Table B holds the same points as the rows below, measured another way and shuffled. Each row below is followed by which row of B it is.
In the rows, zero is written as 128.
B:
1: [120 137 130 125 132 127 122 127 140 125 120 137 134 143 147 114 136 131
 157 128 133 123 128 117 131 140 138 181 114 128 121 123 155 145 125 127]
2: [125 118 127 130 128 113 143 135 115 128 128 137 108 120 115 139 119 130
 105 133 123 129 134 145 123 117 119  50 147 136 136 126  99 129 132 141]
3: [117 128 128 127 135 128 134 131 133 118 117 165 128 157 143 119 124 135
 146 137 125 121 136 131 125 132 135 147 127 132 120 124 128 154 124 145]
4: [116 145 127 126 127 134 117 121 139 126 123 129 139 134 151 114 139 126
 160 127 140 124 123 113 138 142 136 195 110 128 124 118 164 143 127 129]
5: [129 117 127 123 123 123 136 130 111 126 129 132 119 118 111 143 119 130
 106 137 121 126 135 140 128 118 121  56 143 130 129 125  95 118 137 133]
6: [117 138 128 126 134 122 129 131 134 124 120 147 124 147 145 116 130 129
 156 134 133 122 130 123 131 136 138 159 120 134 124 121 144 152 124 138]
7: [139 103 128 133 134 110 152 139 111 133 133 130 104 127  87 152 109 132
  73 137 109 130 136 153 109 104 114   4 158 140 129 143  73 115 129 136]
8: [119 141 128 128 136 126 123 126 140 129 121 132 128 141 151 111 137 129
 159 128 136 125 124 114 131 141 139 191 110 128 126 122 163 148 122 130]
9: [123 143 131 120 115 139 113 117 132 127 126 110 144 122 147 122 142 127
 145 126 141 126 129 114 146 141 134 166 116 115 124 114 159 122 137 119]
10: [126 109 122 140 155 108 159 145 125 124 124 185 101 156 115 133 106 137
 113 140 110 126 134 155 103 110 124  73 144 152 131 142  84 161 113 154]
11: [119 144 129 127 133 122 122 132 142 126 120 136 131 153 149 112 135 130
 160 131 135 122 126 114 126 141 143 188 111 136 115 122 161 152 124 125]
12: [130 152 128 129 126 143 106 115 147 137 132  93 147 120 145 111 147 119
 160 115 144 132 110 101 141 143 134 232 100 123 124 129 187 124 123 111]
13: [122 136 130 124 122 129 120 124 130 121 120 129 132 132 145 120 135 132
 147 130 134 124 129 120 135 137 136 161 121 121 125 116 146 140 131 126]
14: [115 140 128 130 138 128 125 130 141 126 119 147 128 149 150 110 133 131
 163 132 133 123 127 117 129 141 141 193 114 133 121 124 156 157 122 134]
15: [121 145 127 130 136 134 118 124 145 132 123 130 138 147 155 106 142 128
 166 127 139 126 118 108 132 146 140 220 104 130 125 127 173 148 119 120]
16: [130 152 131 129 125 136 106 118 149 137 130  92 145 126 147 110 149 121
 162 115 142 129 111 101 135 144 137 231  97 122 123 128 188 128 121 112]
17: [117 136 129 126 130 125 125 128 130 124 121 144 122 139 145 120 132 128
 152 135 134 123 130 122 134 138 135 150 122 130 126 117 143 144 129 140]
18: [121 151 129 128 129 119 114 122 138 137 121 109 117 125 151 112 144 120
 161 126 142 126 118 108 135 143 134 194 106 130 132 117 173 145 122 128]
19: [118 132 131 125 127 120 134 130 125 125 120 146 117 133 138 124 126 130
 136 137 130 123 131 130 132 132 129 116 129 129 128 119 129 142 132 145]
20: [114 139 126 131 144 122 131 134 141 121 116 168 123 163 152 111 127 132
 165 136 128 119 128 122 124 138 142 183 117 140 123 125 150 166 118 143]
21: [113 132 126 128 140 119 140 132 133 118 116 174 122 155 147 117 122 133
 151 139 125 118 133 131 124 133 136 144 128 137 123 121 132 164 123 143]
22: [127 155 128 134 129 125 111 123 146 141 128  95 128 125 147 109 146 118
 163 118 144 131 108 102 132 142 134 224  97 132 131 125 187 140 116 122]
23: [119 146 128 135 137 124 121 128 147 133 121 132 128 148 155 105 137 125
 168 128 138 125 118 110 126 144 142 220 102 135 121 125 175 157 115 126]
24: [135 105 127 130 127 123 145 135 115 126 134 140 120 122  98 149 112 134
  87 132 112 129 136 151 120 109 117  34 153 127 134 137  79 116 131 135]
25: [125 111 126 124 130 139 139 131 123 115 127 167 139 142 124 136 114 136
 119 135 119 123 140 143 125 122 129  97 142 125 122 128  95 129 131 134]
26: [118 140 129 127 131 129 123 126 137 124 121 141 130 142 151 112 135 130
 159 131 137 124 126 116 134 142 139 187 113 129 124 118 161 150 126 128]
27: [124 148 129 130 129 130 116 123 143 129 124 118 134 137 152 111 140 127
 160 124 138 124 118 110 134 142 137 206 106 127 126 123 167 145 123 123]
28: [122 124 129 125 128 119 138 132 122 122 121 142 118 139 123 134 121 133
 120 137 122 124 138 136 128 123 127  78 138 136 123 123 112 134 133 141]
29: [125 116 124 131 142 114 146 140 122 122 120 168 107 147 121 131 113 134
 125 139 117 125 137 145 115 119 128  93 139 140 128 132  95 153 120 148]
30: [117 123 127 131 141 132 147 129 131 114 116 170 120 158 142 119 120 139
 134 139 123 122 136 131 128 130 130 119 131 135 126 122 128 148 126 161]
31: [128 108 125 134 143 118 151 140 120 126 125 170 112 138 111 136 109 133
 110 135 112 127 137 153 111 114 124  72 146 140 133 136  83 146 119 142]
32: [114 139 128 132 142 115 135 132 139 125 116 159 113 153 150 111 127 131
 159 136 130 120 128 123 124 138 138 160 119 138 126 120 149 166 120 148]
33: [126 114 125 138 146 103 155 141 120 127 124 159  98 142 111 136 110 134
 107 137 113 127 133 150 108 114 123  54 147 145 132 136  91 151 121 152]
34: [117 134 128 128 136 120 134 133 131 122 119 157 118 146 142 120 125 129
 148 136 131 122 132 129 126 132 136 137 124 136 125 121 131 151 125 146]
35: [124 144 127 132 138 140 116 125 151 132 128 130 146 145 154 105 139 126
 169 121 136 128 118 108 126 143 141 242 103 126 121 131 175 148 115 119]
36: [118 127 128 126 133 129 134 130 130 118 120 158 133 153 143 122 125 137
 141 136 127 120 134 129 127 134 137 140 129 129 119 122 131 147 129 135]
37: [127 109 126 130 139 126 149 138 121 118 124 173 120 148 117 135 110 136
 113 139 113 125 139 149 116 117 126  78 147 136 126 136  88 141 124 146]
38: [129 110 126 129 136 125 146 137 121 118 126 165 122 145 117 138 112 135
 112 138 115 125 138 146 117 117 125  76 145 134 126 134  90 137 127 139]
39: [125 147 131 126 127 136 111 120 140 132 126 104 140 131 145 112 144 124
 157 122 143 127 120 105 138 143 137 207 104 124 122 122 175 131 127 121]
40: [118 129 129 125 125 113 133 130 119 126 122 135 110 128 127 132 125 126
 124 137 129 124 134 134 132 128 127  81 136 136 129 118 119 132 135 142]
41: [132 106 125 131 140 116 148 138 115 124 131 154 110 127 102 144 109 131
  97 133 111 129 136 155 115 107 117  44 153 143 134 138  75 130 125 142]
42: [139 104 127 132 124 123 143 133 112 127 135 137 117 116  95 152 111 130
  84 132 113 130 134 152 115 107 114  31 153 131 133 139  72 108 130 133]
43: [115 144 128 132 138 121 128 126 141 124 115 144 118 149 150 111 131 128
 162 133 135 125 123 116 131 140 137 186 112 137 125 121 163 161 120 146]
44: [119 144 129 126 130 130 118 125 141 129 122 127 133 142 151 112 139 126
 159 129 139 123 123 113 132 144 139 198 109 130 120 121 167 144 127 126]
45: [118 144 126 126 125 137 116 123 137 130 126 133 139 136 150 115 138 123
 160 126 139 123 122 114 139 143 135 192 112 127 126 121 161 136 126 127]
46: [119 134 126 130 142 127 133 133 138 119 117 166 126 158 152 112 128 136
 159 138 129 121 130 125 122 137 142 181 117 133 121 125 143 164 120 137]
47: [133 110 126 133 135 116 149 137 113 129 132 143 108 122 104 144 112 130
  93 134 115 130 136 150 119 110 116  31 153 136 138 134  81 122 129 143]
48: [121 156 124 129 129 119 109 130 139 135 127 119 127 133 157 109 144 118
 174 127 144 123 113 108 132 143 139 218 106 133 128 120 172 151 123 113]
49: [119 120 127 126 134 131 138 132 128 117 120 166 127 150 134 127 121 136
 135 137 123 123 137 138 127 126 132 117 132 131 122 126 112 143 126 145]
50: [120 125 125 134 141 104 147 140 125 126 118 160 102 148 127 129 118 133
 126 141 122 121 132 141 114 123 130  85 135 145 129 126 109 157 124 143]
51: [114 133 127 128 137 119 135 134 131 121 115 160 117 156 139 120 123 135
 147 141 128 120 134 130 127 132 137 132 127 141 119 121 134 155 126 142]

[130 119 121 147  75 126 108  93 120 137 114 126 146 129 118 112  97 143
 133 163 140 137 146 116 152 132 166] : 21
[136 134 143 112 116  74 110 122  93 150 127 138 121 127 114  71 121 145
 134 181 142 182 143 129 144 116 212] : 48
[122 117 120 140 136 179 147 122 151 113 124 125 136 142 135 165 119 103
 123  79 119  89 115 139 128 145 114] : 5
[135 136 141 113 111 104 109 123 108 142 127 127 122 109 121  59 128 148
 130 174 131 166 148 125 129 121 167] : 45
[118 119 108 158 143 188 155 125 153 113 126 133 141 153 133 217 118 112
 125  83 131  85 105 128 141 137  88] : 47
[119 116 102 166 119 164 142 105 142 122 129 133 146 149 126 209 102 126
 128 124 140  80 120 119 149 135 104] : 31
[135 134 137 113 105  87 103 117 103 146 123 132 122 122 117  69 122 143
 132 170 135 174 147 132 135 120 170] : 44
[134 134 141 107 111  83 124 125  97 149 128 148 111 144 114  74 118 124
 131 167 140 199 141 144 146 122 180] : 18
[133 128 131 127  89  93  98 107 101 150 123 133 130 127 114  83 111 147
 134 181 143 165 148 129 146 123 171] : 14
[117 120 108 154 167 186 162 136 160 103 129 125 138 140 140 224 124 109
 123  69 121  59 104 126 122 137  73] : 42
[119 116 105 159 141 186 151 118 149 115 126 132 145 151 133 226 116 119
 127  98 134  74 107 121 138 138  90] : 41
[118 118 116 154 152 185 158 131 160 108 128 123 141 138 137 206 123 117
 124  77 123  63 106 123 124 138  74] : 24
[122 118 111 152 116 163 131 109 147 119 120 118 148 129 132 182 111 130
 128 114 131  81 123 115 135 137 108] : 38
[124 112 112 165 105 144 136  93 123 134 116 142 146 160 118 178  89 122
 132 128 147 121 124 133 170 138 148] : 50
[124 118 117 147 109 162 118 113 156 119 119 109 143 110 137 143 119 136
 126 120 121  76 131 117 117 140 114] : 25
[139 148 151  88 141  49 110 149  87 149 141 141 107 111 117  50 143 148
 133 180 134 196 144 125 125 105 152] : 16
[139 145 138 107 113  52  94 127  90 152 136 132 121 104 112  65 133 168
 137 206 140 179 152 111 133 106 159] : 35
[135 129 137 122  95  85  96 108 100 148 123 133 129 123 116  80 115 144
 133 164 141 162 149 123 145 124 175] : 11
[138 143 145 100 140  53 120 140  77 153 140 153 109 132 112  74 132 141
 134 185 142 214 141 131 142 107 168] : 22
[124 117 125 142 109 163 136 114 131 125 116 131 129 149 130 137 112 107
 125 100 125 126 125 142 140 141 149] : 40
[127 118 127 140  97 142 123 109 131 131 117 129 131 143 126 118 107 117
 128 127 123 140 133 139 144 140 153] : 19
[129 120 124 141  80 123 109  98 121 138 114 121 140 117 123 113 105 144
 131 158 133 132 145 121 138 134 153] : 3
[132 127 135 126  94  96 103 114 112 144 121 129 127 126 120  72 117 139
 132 167 134 166 149 130 139 126 172] : 26
[130 121 131 130  96 126 113 107 118 138 118 128 128 133 123  94 112 128
 129 148 132 152 140 138 141 133 165] : 17
[136 140 137 109 106  66  99 124  95 153 130 132 122 114 116  58 128 160
 135 192 141 181 151 121 145 114 169] : 15
[132 120 127 140  80 107 108  96 104 148 116 139 137 143 113 108  94 137
 133 174 146 165 142 127 165 128 172] : 32
[130 122 127 141  91 128 103 105 130 136 113 117 139 119 124 103 113 141
 130 142 131 123 141 122 133 136 148] : 36
[136 139 146  97 125  76 106 135 103 147 134 133 114 116 122  59 138 139
 131 163 129 184 146 131 125 118 154] : 39
[139 149 148  88 145  58 111 151  90 144 144 136 110 108 119  47 153 151
 132 181 133 199 144 125 117 103 147] : 12
[130 123 137 124  99 112 114 120 124 131 120 122 127 124 127  77 120 121
 127 140 125 143 139 137 125 135 161] : 13
[120 113  96 183 117 156 141  93 133 137 120 141 155 158 121 240  92 136
 133 142 153  93 120 112 165 133 107] : 10
[128 119 127 145  87 133 112 100 120 141 116 130 137 133 121 120 105 128
 131 149 134 140 142 132 151 134 166] : 34
[123 113 110 156 101 153 130 101 135 128 117 133 146 145 124 189 100 128
 129 132 137 103 128 126 152 138 133] : 29
[135 133 141 118 107  97 106 120 104 143 125 131 122 121 120  58 122 139
 132 172 130 171 146 133 132 127 169] : 4
[134 120 129 137  82  99  98  95 104 152 116 131 140 127 113 102 100 155
 136 190 149 161 151 118 156 125 173] : 20
[116 119 101 153 162 186 169 129 153 106 130 132 144 157 134 252 122 114
 123  53 132  67  98 122 139 136  62] : 7
[123 114 104 173 122 164 145 104 130 127 121 142 148 167 122 226 100 118
 129 113 146 102 111 128 166 136 111] : 33
[127 119 122 145  89 148 115 103 138 132 115 118 142 120 126 128 109 136
 129 139 129 113 139 125 134 140 136] : 49
[135 126 132 128  91  93 106 109  94 149 120 141 129 139 113  91 105 139
 133 183 145 186 149 132 153 125 170] : 43
[134 131 136 118  99  85 108 118 105 148 125 136 124 128 116  80 118 139
 133 174 138 175 148 131 142 121 162] : 8
[129 117 120 149  87 131 111  96 119 142 116 130 142 137 121 119  97 135
 132 144 141 140 146 130 150 135 162] : 51
[136 134 132 118 103  59 104 116  82 151 130 142 124 128 109  75 117 152
 136 197 148 191 153 123 154 111 176] : 23
[131 124 132 135  87 118 110 103 111 143 118 130 134 128 117  95 110 137
 132 160 137 152 146 130 145 131 173] : 6
[133 122 124 139  77  96 100  97 113 145 116 125 140 124 115 103 105 150
 134 180 141 149 149 121 150 131 171] : 46
[124 117 124 146 107 163 129 110 134 126 117 125 138 139 133 144 114 117
 126 102 129 110 127 136 136 142 131] : 28
[120 115 115 163 130 177 150 119 143 120 122 135 135 156 134 181 113 101
 125  88 130 100 110 140 139 141 117] : 2
[122 116 107 159 113 164 127 106 148 122 119 119 150 131 129 191 109 136
 128 122 132  84 124 115 136 137 104] : 37
[137 137 143 112 115  76 107 128 102 145 127 136 120 123 119  71 125 142
 132 176 137 180 145 131 134 120 166] : 27
[134 130 136 118  91  98 105 115 107 142 122 130 126 119 120  75 122 143
 131 168 136 157 148 127 137 124 163] : 1
[131 132 146 109 111 113 113 134 124 133 125 119 117 110 133  44 135 122
 126 130 115 152 140 139 111 131 158] : 9
[129 118 121 148  83 137 111  95 129 136 114 122 144 127 124 125 110 136
 131 153 137 153 138 121 148 135 119] : 30
